Here is a tiny trained network, its code and every weight. The questions are about switching its units off for an input and a class, where a switched-off unit gives its printed mean instead of its output.

import numpy as np


def w(rows, s, z=0):
    codes = np.array(rows[::2]) - 128.0
    scale = np.full(codes.shape[1], s)
    scale[-1] = z or s
    return codes * scale


def f(y):
    return y / 2 * (1 + np.tanh(0.7978845608 * (y + 0.044715 * y**3)))


def log_softmax(a):
    a = a - a.max(-1, keepdims=True)
    return a - np.log(np.exp(a).sum(-1, keepdims=True))


def net(x, mask):
    res = np.array(x, float).reshape(1, 6) / 4 @ E
    y = f(res @ A[0][:, :-1].T + A[0][:, -1])
    res = res + np.where(mask, y, B[0][:, -1]) @ B[0][:, :-1]
    return log_softmax(res[-1] @ U[:, :-1].T + U[:, -1])


A, B = {}, {}
E = w([
[135,118,119,125,134,120,124,118,130,138,110,126],'x0',
[118,110,119,119,131,122,138,117,134,149,123,134],'x1',
[167,157,60,249,156,101,141,77,134,137,221,125],'x2',
[142,44,131,195,170,93,161,174,102,74,135,41],'x3',
[206,100,163,71,126,51,138,136,120,86,189,220],'x4',
[126,118,137,146,136,101,121,134,139,138,111,145],'x5',
],0.015)
A[0] = w([
[126,56,115,141,151,164,197,142,87,112,92,51,150],'neuron 1',
[173,63,115,255,172,86,208,98,64,116,202,50,1],'neuron 2',
[45,123,138,133,107,118,69,153,136,88,64,81,176],'neuron 3',
[226,84,133,51,153,89,172,119,81,61,167,229,162],'neuron 4',
[181,242,59,163,153,58,192,55,147,129,182,147,89],'neuron 5',
[74,218,96,226,122,183,104,105,141,214,121,105,207],'neuron 6',
[97,173,83,217,176,165,142,85,118,162,163,136,114],'neuron 7',
[173,72,164,86,112,123,163,186,92,84,154,179,153],'neuron 8',
[121,51,140,138,144,106,212,173,59,84,92,78,85],'neuron 9',
[135,121,122,130,132,130,150,93,112,163,181,138,86],'neuron 10',
[194,35,168,114,190,123,201,158,76,95,151,122,75],'neuron 11',
],0.0089,0.0073)
B[0] = w([
[83,186,146,164,186,144,168,206,164,149,187,148,205],'neuron 1',
[58,152,233,22,16,205,152,63,74,213,63,158,243],'neuron 2',
[48,198,121,122,171,160,139,181,159,178,134,158,196],'neuron 3',
[255,154,110,103,93,39,119,74,108,160,139,144,221],'neuron 4',
[214,125,66,220,82,123,103,122,101,130,208,141,215],'neuron 5',
[123,81,127,78,220,151,83,110,137,66,84,12,254],'neuron 6',
[139,98,124,98,204,144,66,140,220,106,121,114,212],'neuron 7',
[220,95,166,106,124,71,114,124,110,101,141,86,186],'neuron 8',
[160,105,66,211,191,71,106,162,150,58,187,121,195],'neuron 9',
[181,140,127,175,157,124,93,88,103,164,141,138,146],'neuron 10',
[177,111,152,116,157,53,83,121,156,60,151,69,183],'neuron 11',
],0.0095,0.021)
U = w([
[60,162,153,74,137,179,135,94,131,164,67,93,253],'0',
[177,62,99,140,196,101,78,105,159,70,145,58,102],'1',
[172,159,147,68,87,108,141,97,83,166,129,152,145],'2',
[192,174,26,246,118,102,122,108,131,132,188,145,48],'3',
[90,141,92,219,188,129,135,203,152,129,165,94,82],'4',
],0.011,0.0054)

Each question gives the input, the list of numbers given to net, and the class t.
The units are the neurons (one row each of A and B). Each row of codes is followed by its name. A weight is (code - 128) times the scale printed after its matrix; where a second scale follows, it is the last column's (A, B and U).
mask holds one flag per neuron, in row order. A switched-off neuron (its flag False) gives its mean, the last column of its row in B, instead of its output. The means were averaged over made-up inputs and are rounded, as every weight is.
A unit's drop is (log p(t) with every unit on - log p(t) with that unit switched off) / (log p(t) with every unit on - log p(t) with every unit switched off).
The circuit of an input: a set's keep is (log p(t) with only the set's units on - log p(t) with every unit switched off) / (log p(t) with every unit on - log p(t) with every unit switched off). Starting from all 11 units, units are removed one at a time, each time the one whose removal leaves the highest keep (on an exact tie, the one counted first), for as long as the keep stays at least 0.8.
units of the circuit, in order: the units of the circuit, biggest drop first
unit that matters most: the unit with the biggest drop
k most important neurons: the k neurons with the biggest drops, biggest first
drop when u is switched off: that unit's drop, to one decimal
input [5,-7,2,1,5,4], class 2: unit that matters most	neuron 9
input [1,7,8,1,4,-5], class 2: 2 most important neurons	(neuron 2; neuron 9)
input [-8,5,8,0,-8,2], class 1: 2 most important neurons	(neuron 6; neuron 7)
input [1,1,8,2,0,1], class 0: 3 most important neurons	(neuron 2; neuron 4; neuron 7)
input [-2,1,7,6,0,-7], class 0: 2 most important neurons	(neuron 2; neuron 4)
input [-2,3,1,-4,3,-4], class 3: units of the circuit, in order	(neuron 2; neuron 6)
input [-4,0,1,7,4,-2], class 2: 4 most important neurons	(neuron 2; neuron 6; neuron 7; neuron 4)
input [-4,0,-8,0,2,3], class 2: 2 most important neurons	(neuron 6; neuron 7)
input [-1,-7,1,-4,8,-5], class 3: 2 most important neurons	(neuron 2; neuron 5)
input [4,-7,-6,7,0,-7], class 4: 3 most important neurons	(neuron 1; neuron 6; neuron 3)
input [5,-1,8,0,8,0], class 3: 3 most important neurons	(neuron 5; neuron 10; neuron 6)
input [4,2,1,4,-8,1], class 0: 2 most important neurons	(neuron 2; neuron 5)
input [0,-6,4,0,1,1], class 3: 2 most important neurons	(neuron 5; neuron 6)
input [7,-3,4,7,-7,3], class 0: unit that matters most	neuron 2
input [2,-5,7,3,1,5], class 2: 2 most important neurons	(neuron 2; neuron 5)
input [-8,0,-6,2,-7,-4], class 4: drop when neuron 2 is switched off	0.6
input [4,-1,8,-2,-4,5], class 1: drop when neuron 6 is switched off	0.4
input [8,7,3,6,2,-4], class 2: drop when neuron 2 is switched off	1.2
input [-2,-7,5,3,-1,8], class 0: drop when neuron 2 is switched off	0.9
input [5,-3,6,-2,7,8], class 3: units of the circuit, in order	(neuron 5)
